Below is a small trained network, with its code and all its weights. Each question gives an input and a class and asks what happens when units are switched off, that is, made to give their printed mean instead of their output.

import numpy as np


def w(rows, s, z=0):
    codes = np.array(rows[::2]) - 128.0
    scale = np.full(codes.shape[1], s)
    scale[-1] = z or s
    return codes * scale


def f(y):
    return y / 2 * (1 + np.tanh(0.7978845608 * (y + 0.044715 * y**3)))


def log_softmax(a):
    a = a - a.max(-1, keepdims=True)
    return a - np.log(np.exp(a).sum(-1, keepdims=True))


def net(x, mask):
    res = np.array(x, float).reshape(1, 7) / 4 @ E
    y = f(res @ A[0][:, :-1].T + A[0][:, -1])
    res = res + np.where(mask, y, B[0][:, -1]) @ B[0][:, :-1]
    return log_softmax(res[-1] @ U[:, :-1].T + U[:, -1])


A, B = {}, {}
E = w([
[142,254,181],'x0',
[35,30,119],'x1',
[197,124,181],'x2',
[108,112,214],'x3',
[205,120,157],'x4',
[162,65,236],'x5',
[121,216,97],'x6',
],0.0066)
A[0] = w([
[163,162,90,120],'n0',
[104,198,135,51],'n1',
[191,28,70,243],'n2',
[130,131,159,253],'n3',
[64,182,98,181],'n4',
[144,76,57,118],'n5',
[180,171,117,88],'n6',
[97,132,65,65],'n7',
[227,245,134,129],'n8',
[61,129,78,138],'n9',
[175,216,137,181],'n10',
[95,68,72,212],'n11',
[54,174,141,106],'n12',
[173,131,200,231],'n13',
[153,101,167,185],'n14',
[39,162,26,90],'n15',
[208,213,108,98],'n16',
[247,175,91,140],'n17',
[156,164,195,134],'n18',
[127,166,136,171],'n19',
[94,45,99,79],'n20',
[85,101,81,157],'n21',
],0.014,0.007)
B[0] = w([
[143,114,124,164],'n0',
[155,149,153,152],'n1',
[107,85,71,243],'n2',
[54,15,84,194],'n3',
[108,127,65,203],'n4',
[83,141,51,176],'n5',
[179,194,121,161],'n6',
[112,203,244,156],'n7',
[172,175,46,254],'n8',
[49,151,140,186],'n9',
[148,108,2,226],'n10',
[86,111,24,222],'n11',
[106,137,170,157],'n12',
[40,75,144,213],'n13',
[103,49,173,175],'n14',
[102,199,154,219],'n15',
[217,172,102,212],'n16',
[160,133,82,219],'n17',
[111,106,124,177],'n18',
[125,122,75,164],'n19',
[141,180,53,184],'n20',
[9,157,71,184],'n21',
],0.0073,0.011)
U = w([
[1,179,140,111],'0',
[107,34,133,189],'1',
[162,83,6,214],'2',
[212,231,140,63],'3',
[202,147,223,51],'4',
[241,120,163,1],'5',
],0.0089,0.0046)

Each question gives the input, the list of numbers given to net, and the class t.
The units are the neurons (one row each of A and B). Each row of codes is followed by its name. A weight is (code - 128) times the scale printed after its matrix; where a second scale follows, it is the last column's (A, B and U).
mask holds one flag per neuron, in row order. A switched-off neuron (its flag False) gives its mean, the last column of its row in B, instead of its output. The means were averaged over made-up inputs and are rounded, as every weight is.
A unit's drop is (log p(t) with every unit on - log p(t) with that unit switched off) / (log p(t) with every unit on - log p(t) with every unit switched off).
The circuit of an input: a set's keep is (log p(t) with only the set's units on - log p(t) with every unit switched off) / (log p(t) with every unit on - log p(t) with every unit switched off). Starting from the 12 units with the biggest drops (on a tie, the unit counted first), units are removed one at a time, each time the one whose removal leaves the highest keep (on an exact tie, the one counted first), for as long as the keep stays at least 0.8.
circuit, biggest first: the units of the circuit, biggest drop first
most important unit: the unit with the biggest drop
k most important neurons: the k neurons with the biggest drops, biggest first
drop when u is switched off: that unit's drop, to one decimal
input [-3,8,-3,2,4,0,6], class 0: circuit, biggest first => (n10, n8, n21)
input [-7,7,2,8,3,5,2], class 1: circuit, biggest first => (n8, n14)
input [-5,4,-4,7,7,-7,0], class 0: circuit, biggest first => (n10, n8, n21)
input [4,1,-8,-5,7,-8,8], class 3: 2 most important neurons => (n15, n7)
input [8,-6,8,1,4,2,3], class 2: most important unit => n10
input [-2,-3,-4,-5,-6,8,-1], class 1: 2 most important neurons => (n8, n10)
input [-1,3,7,5,1,-5,0], class 1: drop when n10 is switched off => 0.1
input [-2,4,-5,-8,8,-1,2], class 0: drop when n10 is switched off => 0.3
input [5,0,-5,-3,6,-7,2], class 3: drop when n15 is switched off => 0.2
input [-1,5,0,7,0,-5,-2], class 0: 2 most important neurons => (n10, n8)
